In the rows, zero is written as 128.
Each row of numbers belongs to one of the elements below and depends on some of the facts about them. Some rows are named. Which element is each other row?

Some facts about the elements:
bagas (drafomol nudrabur, bobrek, misifil)
bager (drafomol grotras)
baken (vukamor grutro, flibar, ristos, kluno, graden) (drafomol gafes)
beno (skeza trubis) (drafomol brebezem, kepur, kagal)
bepin (vukamor stestak, liplu, tizok, kluklek)
biklis (vukamor klenokol, matrosti, dride)
bipir (vukamor gutremik, vogram, goflok, brolos, trodruk)
bobrek (vukamor nuzivi, klefulis, brolos) (drafomol naflo)
bragrove (vukamor brafe, skefa, tadrem, tupom) (skeza vuklus, zigruk)
bralabri (drafomol skudro)
brebezem (vukamor zigol, kagal) (skeza sola, pleluk, flepa) (drafomol grotras)
brisok (skeza bagas, denom)
bromil (skeza trigruna)
dadrek (drafomol grotras, zigruk)
datrak (skeza naflo)
dedur (skeza biklis)
desok (drafomol neflol)
dobrepe (drafomol klisur, fabros)
doza (vukamor sopom, fupluk, troga, fluvir, skofla)
dride (drafomol nadito, gisuk)
drukul (drafomol bager)
drutrok (vukamor skodam) (skeza klefulis)
dudak (vukamor troga, rukem, brolos, trodruk)
fabros (skeza puru, klidril) (drafomol grotras, flenuk)
fanek (vukamor flepa, kiflim)
fidrok (vukamor nuzivi, tadrem, lumar) (drafomol desok)
fimu (vukamor gutremik, flifar, feskitran) (skeza flidisem, denom) (drafomol dobrepe, lanuk)
flamin (vukamor nava, nudrabur, tadribu, figri)
flenuk (drafomol grotras)
flestek (vukamor puru) (skeza rotrin)
fletu (skeza sipus)
fligu (vukamor nebok, gisuk, sipus, denom)
flodruk (skeza pinerok) (drafomol zigruk)
floko (vukamor figro, ladrun, kiflim)
fluvam (vukamor veske, flepa, fluvir) (drafomol teklen)
fodri (drafomol brebezem, klikle)
fome (drafomol tizok)
fotro (vukamor flodruk, plibrudrun, kiflim, troli, skofla) (drafomol grotras)
fupluk (drafomol flenuk, naflo)
gafes (drafomol skudro, naflo)
gibro (vukamor fletu, tadribu) (drafomol stuklumom)
gipul (drafomol mabril, plibrudrun, nokli)
gisuk (skeza pleluk, biklis)
goflok (drafomol grotras)
graden (drafomol flenuk)
greplal (drafomol grotras)
gretrun (skeza kepur) (drafomol stukom)
grutro (skeza paflopu) (drafomol fupluk)
kagal (drafomol skuplu)
kagra (vukamor nadito) (drafomol grotras)
kebos (vukamor bromil, klefulis, kepur) (drafomol klidril)
keplal (vukamor klisur, dobrepe) (skeza fome) (drafomol klidril)
kepur (drafomol mabril, naflo, fluvam)
kiser (drafomol fupluk)
klake (vukamor datrak, nebres, stuflaki, nuflemel)
klakla (skeza mefebur, kiflim)
klame (skeza nadito, brubuk)
klefulis (drafomol graden)
klidril (drafomol zigruk)
klikle (vukamor lumar, sipus) (skeza stuflaki) (drafomol naflo)
klisur (skeza fluvam) (drafomol misifil)
kluklek (skeza rola)
kluno (skeza trigruna) (drafomol nuzivi)
konam (drafomol flenuk)
ladrun (drafomol skudro, kagra)
lanuk (vukamor gutremik, puna, goflok)
laplis (skeza stukom, pleluk)
levuk (vukamor beno) (skeza ristos)
lumar (skeza brafe, klefulis)
matrosti (drafomol flodruk, flenuk)
misifil (drafomol rira)
muskim (vukamor klisur, goflok, laplis)
nadito (drafomol naflo)
naflo (vukamor figro, stukom, kluno, bager) (drafomol brebezem, grotras)
nava (drafomol fupluk, naflo)
nebok (drafomol dadrek)
neflol (vukamor datrak, flifar, graval)
nokli (vukamor fome, lumar) (drafomol floko)
nuzivi (drafomol nudrabur)
pelo (vukamor skarul, kiser) (skeza graden, stifos) (drafomol flenuk)
pinerok (drafomol skuplu, dobrepe, klikle)
pleluk (drafomol keplal, misifil)
plibrudrun (drafomol grotras)
ploska (vukamor gutremik, skuplu, flibar, rodri, fluvir, kluklek)
pozu (vukamor sopom, klidril, nuflemel) (drafomol rira)
puna (skeza rotrin)
puru (drafomol flenuk)
ravebuk (vukamor brekle, klefulis, greplal) (skeza goflok)
ridren (vukamor flepa, stuflaki)
rira (drafomol brebezem)
ristos (drafomol veske)
rodri (skeza nadito, kepur)
rola (vukamor klefulis, troga, stiluk)
rotrin (vukamor mabril, brubuk, kluno, matrosti, mefebur)
rutu (vukamor gisuk, fodri) (skeza naflo) (drafomol teklen)
skarul (skeza nava) (drafomol brebezem)
skefa (drafomol misifil, stukom)
skodam (skeza ristos) (drafomol grotras)
skudro (vukamor grotras, kagal) (drafomol grotras)
skugak (vukamor klakla, skarul, gafes, troli)
skuplu (drafomol klidril)
sobam (drafomol bralabri, kagal)
sola (vukamor klisur, ladrun, nuzivi, gisuk, tizok, dride)
sopom (drafomol floko, stadul)
stavobu (vukamor pubik, dedur, tizok, laplis)
stestak (skeza skudro, flidisem)
stiluk (drafomol greplal)
stuklumom (drafomol kebos)
stukom (drafomol flenuk, goflok)
tadra (vukamor klisur, skuplu, flibar, kiflim, feskitran)
tadrem (skeza trigruna, pleluk)
teklen (drafomol brebezem, misifil, flenuk, bager)
tizok (skeza veske) (drafomol skuplu)
todi (vukamor flodruk) (skeza ridren, tadribu, dadrek)
trabon (drafomol rira)
trafan (vukamor matrosti, greplal) (skeza dobrepe) (drafomol flodruk, sobam)
trigruna (vukamor zavo)
tritur (vukamor brekle, tadribu) (skeza stuklumom)
trodruk (skeza nokli) (drafomol nadito, stuklumom, graden)
trubis (vukamor klenokol, grutro, stiluk)
tuluk (drafomol mabril, pleluk)
tupom (skeza vogram, naflo)
vefles (skeza sola, kiser) (drafomol floko, skudro, gretrun)
veske (drafomol floko, ladrun)
vogram (drafomol drukul, stuklumom)
zavo (skeza stukom)
zigol (drafomol bralabri, grotras)
zigruk (drafomol fupluk, naflo)
zoflegri (skeza tuluk, flifar)
zosel (vukamor sopom, klakla, figro, liplu) (skeza flepa) (drafomol bragrove)

Some rows with their names:
[156 103 123 105 131 103 119 131 122 142 130 113 112 132  71 136 142 146
  87 122 122 141 143 108  72  97 152 147 135 126 122 185 113 131 146 126
 145]: flepa
[141 120 131 111 118 110 130 110 138 149 141 108 109 132 104 129 127 130
  71 110 148 140 143 116 117 131 135 153 129 115 166 183 117 123  92 115
 132]: trigruna
[152 119 118 114 138 117 111 126 111 138 120 117 109 159 113 128 147 141
 106 130 119 134 121  70 116 126 102 142 138 123 149 126 132 151 140 126
  97]: bromil
[129 122 128 131 125 130 130 134 124 119 120 124 135 131 122 126 125 132
 132 119 116 131 128 129 123 126 115 123 125 131 117 125 128 126 139 131
 130]: bralabri
[135 116 128 132 130 121 118 133 144 120 123 121 134 115 113 122 127 130
 125 129 131 131 135 137 125 124 122 122 130 130 132 135 115 120 121 130
 137]: paflopu
[107 114 135 120 141 139 117 132 125 108 125 150 128 146 105 144 116 121
 126 113 125 126 120 142  96 105 120 114 115 127 126 130 123 132 133 130
 110]: rira
[133 122 124 134 136 124 115 133 133 123 123 127 131 125 129 124 134 128
 130 127 126 130 129 118 130 126 117 122 132 133 133 123 121 130 119 134
 127]: figri
[124 129 132 143 129 123 133 117 158 138 140 127 137 116 145 128 116 113
 111 112 151 127 135 144 141 142 140 135 125 119 167 151 121 114  57 121
 151]: rotrin
[142 121 130 125 127 122 118 132 135 121 124 108 154 118  94 122 113 118
 115 136 129 130 140 164 153 103  87 110 124 116  99 133 126 138 131 111
 134]: klefulis
[140 137 142 123 130 116 125 117 128 148 133 125 137 110 120 126 100 106
 112 134 149 132 132 184 183 129 127 118 127 108 155 130 139 136 125 102
 150]: rola
[116 150 142 117 101 117 126 104 101 139 126 106 130 121 134 146 113 111
 118 140 141 144 135 213 189 149 143 119 114 100 110 112 162 144 137 118
 135]: bobrek
[138 124 127 137 122 145 133 138 120 119 122 146 139 127 143 133 125 131
 139 142 116 107 132 100 102 149 119 138 120  92 112 104 134 148 185 136
 120]: skodam
[124 142 131 132 136 130 132 118 129 143 138 140 116 131 162 129 122 120
 141 128 134 120 118 134 154 145 173 134 131 128 157 117 147 131 109 123
 140]: levuk
[134 121 125 131 137 123 116 134 132 123 121 127 128 123 127 122 131 132
 135 133 124 129 124 127 130 130 121 122 133 131 139 125 125 129 122 133
 127]: stadul
[119 139 136 130 129 129 139 113 140 135 141 130 116 119 153 122 121 124
 133 127 144 126 124 132 146 153 161 136 129 126 166 131 131 114  94 125
 127]: stavobu
[127 123 124 135 125 141 137 133 121 117 121 120 129 144 140 116 127 133
 143 118 112 131 114 117 139 126 104 126 130 150 116 113 134 127 126 133
 116]: tizok
[127 136 134 137 128 123 132 116 144 140 141 127 134 116 142 129 113 114
 115 122 146 127 135 147 152 140 142 130 127 121 159 140 129 121  87 116
 153]: trubis
[127 123 125 130 128 130 125 133 127 119 121 126 133 131 122 126 130 129
 135 126 120 130 128 132 121 117 118 120 127 136 114 123 126 130 133 131
 126]: gipul
[121 121 126 122 135 135 124 132 128 115 124 131 131 137 112 127 122 128
 134 123 120 127 126 132 124 104 116 118 126 135 111 130 125 127 125 129
 114]: skefa
[125 122 126 129 130 133 127 133 128 119 124 129 133 133 117 128 126 131
 133 127 120 128 128 127 126 116 116 122 127 131 113 124 126 127 140 130
 123]: drukul
[140 114 128 138 109 132 148 139 125 119 119 100 145 127 121 109 117 134
 126 114 113 138 126 146 140 114 100 125 127 144 100 145 125 117 123 132
 151]: klidril

Rows to name:
No name comes twice in this set of rows, the named rows included.
[112 132 138 121 136 134 138 119 128 136 143 148 122 137 126 142 107 114
 124 112 139 124 124 158 130 114 172 129 124 133 133 148 139 127 101 118
 142]  pozu
[112 138 135 132 131 145 137 108 139 126 140 130 113 145 160 129 110 122
 143 128 130 112 118 145 164 138 192 135 130 119 131 126 154 136  91 124
 127]  rutu
[118 132 128 145 128 135 141 117 138 143 139 131 136 141 160 131 120 112
 119 108 140 128 127 127 152 138 121 135 125 133 144 132 135 127  68 116
 140]  gibro
[124 135 134 126 141 122 141 126 126 155 147 154 111 116 132 141 121 125
 137 129 130 124 133 164 116 116 240 138 134 133 125 157 143 123 130 127
 189]  fanek
[129 129 138 127 137 117 140 125 142 148 146 140 121 108 115 133 113 122
 127 130 132 125 136 184 131 111 230 133 130 124 130 167 135 117 109 119
 195]  ridren
[116 163 126 115  89 137 132  97 114 115 114 114 101 128 168 154 121 126
 139 142 140 129 108 200 164 145 211 129 114 119 104 129 165 138 106 141
 137]  klikle
[132 133 116 133 113 142 140 139 139 121 135 128 149 118 119 138 136 133
 138 159 124 100 158  78  86 128 113 136 123  88  66 124 123 139 173 121
 105]  flenuk
[133 111 124 149 135 122 115 131 153 122 125 120 146 127 128 127 128 122
 119 116 130 132 134 127 128 131  96 121 128 124 137 129 112 126  81 129
 140]  tadribu
[139 124 130 125 135 119 116 135 122 128 124 127 132 120 115 120 127 127
 129 136 124 129 123 142 145 120 116 116 131 123 128 115 131 138 152 124
 130]  troga
[110 134 136 136 124 130 142 118 133 139 144 131 125 132 149 135 119 119
 124 113 135 129 130 140 144 144 158 135 125 129 139 133 138 121  93 123
 142]  baken

Now the same elements, written a new way:
Some rows with their names:
[111 146 139 130 131 135 143  66 143 148 130 131 148 121 134 118 135 120
 109 119 126 126 179 114  93 182 136 164 125 142 111 121]: gibro
[ 91 153 116 116 125 130 147 178 172 139 133 127  43 112 138 113 105 160
 117 103  87  77  87 227 120 120 158  78 104 196 130 151]: rutu
[114  71 117 149 112 132 132  96 152 122 150 142  78 148  95 140 115 135
  74 174 106 106 152 138 104  66 136  89 134 146 205 158]: fimu
[113  73 117 137 115 135 122  99 139 113 150 146  81 140 107 142 114 119
  78 171 102 113 152 139  95 105 149  83 128 149 169 151]: keplal
[138 156 138 136 125 130 134 118 161 143 120 143 130 123 128 116 131  90
 119 117 114 139 157 141 137 137 145 159 128 123 101 133]: kagra
[122 184 124 139 131 116 154  76 148 149 140 138 162 138 131 107 141 128
  99 123 113 133 149 113 115 130 133 154 124 128 119 143]: fidrok
[122  90 130 121 114 136 112  85 174 135 132 132  83 114 123 133 105 115
  86 132 119 121 142 128 112 106 164 116 116 163 175 153]: pelo
[124 165 126 142 136 123 143 111 127 137 146 143 133 126 118 127 136 136
 117 129 107 134 167 114  89 158 128 159 126 138  96 132]: doza
[134 131 136 113 147 131 134 129 132 125 134 148 120 113 116 138 134  92
 134 121 114 143 189 147 133 134 157 147 124 170 114 131]: fluvam
[132 132 134 151 128 135 142 124 119 144 116 121 132 110 126 128 133 136
 157 105 146 124 132 153 156 109 116 144 138 137 132 120]: gipul
[136 142 130 114 141 121 132 161 123 123 124 126 140 127 127 133 137 142
 160 119 132 141 124 106 136 121 123 143 126 122 119 124]: stuflaki
[133 146 128 122 135 121 135 150 123 128 125 123 152 134 134 122 137 140
 144 121 132 138 110 112 141 124 115 139 129 114 126 126]: sipus
[125 110 125 142 137 141 135 159 107 121 132 128 135 123 122 133 136 105
 141 139 134 136 113 148 130 154 114 131 137 126 121 117]: dobrepe
[132 105 115 110 122 127 106 116 132 111 130 116  94 130 129 138 108 161
 122 136 127 123 100 100 127  93 132  96 116 140 168 148]: klakla
[142 145 136 144 125 134 131 133 124 136 108 125 125 118 129 130 124 153
 166 106 138 127 135 143 156 117 112 155 137 123 103 117]: veske
[130 100 115 113 112 118  98 111 125 115 133 117 102 131 128 137 111 150
 109 136 134 120  99 100 121  84 139  86 117 118 159 139]: zavo
[129 143 119 134 138 126 144 138 109 128 129 127 161 129 134 117 140 119
 132 132 131 136 102 139 155 128 117 124 130 116 127 126]: nuzivi
[117  74 115 135 115 147 108 113 143 128 131 113  78 118 123 145 107 130
 113 141 138 120  98 118  99 128 135 105 124 149 174 136]: grutro
[122 118 103 136  86  95  65 104  93 131 155 126  96 126 125 142 119 114
  97 118 157 105  80 131  72 108 162  51 117 111  91 129]: bromil
[134 136 133 124 133 115 138 179 122 124 124 129 145 146 123 127 143 136
 149 131 128 134 116 120 147 107 115 131 134 107 126 121]: feskitran
[128 140 132 124 135 128 135 131 102 123 122 123 144 127 133 131 134 154
 157 118 138 126 139 119 129 139 107 144 132 127 109 111]: nuflemel

Rows to name:
No name comes twice in this set of rows, the named rows included.
[ 93 158 116 106 124 126 136 204 132 117 119 104  38 120 148 123  96 240
 155 101 102  66  70 195 111 125 118  79 107 167 111 129]  datrak
[132 153 140 130 130 127 142 123 152 145 126 144 127 124 120 120 135  96
 121 117 118 136 164 140 132 124 149 154 129 142 119 135]  baken
[113 131 136 146 123 147 141  78 142 151 116 112 159 125 146 109 127 124
 117 122 141 125 124 113 123 182 109 159 133 114 141 117]  klefulis
[149 136 130 141 132 130 137 135 144 136 114 122 131 125 124 127 126 140
 159 120 134 144 111 111 167  88 120 161 133 115 145 136]  ristos
[109  63 121 140 108 141 116 124 154 139 133 112  82 134 118 137 113 128
 107 147 142 113  92 116  95 129 133  99 130 132 196 137]  trodruk
[113 154 133 134 131 131 146  81 157 148 131 134 168 130 143 101 139  82
  85 131 116 137 144 121 105 191 138 152 125 123 116 133]  kebos
[103 159 115 104 123 125 134 214 143 121 124 108  49 125 147 121 104 203
 151 106 105  86  43 179 120 113 129  76 104 155 125 138]  tupom
[134 136 121 117 144 133 132 158 100 111 131 129 161 129 140 124 139 112
 140 135 126 141 108 144 151 142 116 122 128 119 100 120]  nudrabur
[134 138 136 110 138 124 122 137  93 120 129 128 131 115 123 145 133 156
 166 113 140 131 162 115 118 132 124 144 127 142  95 109]  flepa
[131 117 108 117  79  79  56  92  96 130 152 129 108 131 131 137 126  93
  92 108 164 107  88 125  90  83 178  37 113 111  97 133]  tadrem

The same elements again, as new rows of numbers:
Some elements and their rows:
[134 128 128 138  99 130 123 132 146 123 119 124 107 131]: skuplu
[144 130 121 129 125 132 138 135 143 132 135 112 119 121]: misifil
[103 132 168 157 144 128 105 127 116  95 115 141 147 156]: skarul
[129 132 130 135 100 129 125 129 146 121 121 121 109 132]: dobrepe
[133  95 154 133 105 166 112 120  42  91 111 164 175 134]: laplis
[128 126 120 122  90 130 127 119 140 134 123 131 114 133]: liplu
[140 162  61 177 110 113 142 127  97  78 121 100  66 193]: puru
[148 214 130  80 103 158 102 197 165 127 113 158 133 165]: nadito
[128 135 133 135  96 129 123 133 137 127 121 116 106 124]: gafes
[147 125  97 108 146 127 141 125 134 145 148 127 123 110]: stavobu
[200  88 123 135  91 170 136 154  58 106 121 131 145  86]: pleluk
[ 79 112 137 164 154 161  87 109  97 188  72 134 152 178]: tupom
[141 131 120 127 129 129 131 134 143 129 131 119 112 117]: zigruk
[137 129 134 146 104 131 122 140 151 116 116 118 104 129]: fodri
[ 86 133 156 129 135 124 110 105 111 109 126 154 155 161]: lumar
[148 126  98 108 147 128 142 125 134 145 147 126 123 109]: tadra
[134 132 136 146 100 133 125 140 148 117 118 114 107 130]: skefa
[155 133 113 132 159 128 136 145 139 128 140 112 111 102]: fotro
[131 131 130 136 100 130 123 131 148 120 119 124 108 131]: klidril
[144 134 126 136 133 128 131 142 145 123 130 112 111 116]: tuluk
[132 124 107 113 119 126 140 127 137 138 130 130 121 118]: desok

Rows to name:
No name comes twice in this set of rows, the named rows included.
[136 150 119 115 151 123 139 135 117 146 153  98 112  91]  nokli
[ 81 136 158 127 135 120 111 101 115 104 130 155 155 165]  rodri
[145 130 124 136 135 129 129 139 151 118 128 120 110 119]  pinerok
[145 128 129 139 129 139 152 141 157 123 139  98 130 134]  bagas
[139 126 129 146 112 129 118 138 159 108 112 131 102 133]  fome
[171 218 110  68 150 157 117 209 134 155 136 137 142 126]  kagra
[149 127 124 140 133 132 133 144 151 121 127 115 114 121]  trabon
[115 144 138 129 105 122 126 125 153 115 129 120 107 134]  kepur
[140 140 129 133 128 126 129 142 134 129 131 105 107 107]  gipul
[128 131 114 109 125 124 135 118 144 132 140 130 119 125]  flidisem
[136 120 144 146  81 161 187 136 162 136 151  67 167 174]  nuzivi
[147 122  97 117 154 126 146 138 141 135 138 128 121 107]  fidrok
[108 133 154 137 167 126 113 122 106 110 131 139 153 143]  fabros
[144 129 121 130 126 132 135 137 143 130 132 114 117 120]  rira
[132 129 129 137 100 130 121 132 148 120 117 126 104 131]  graden

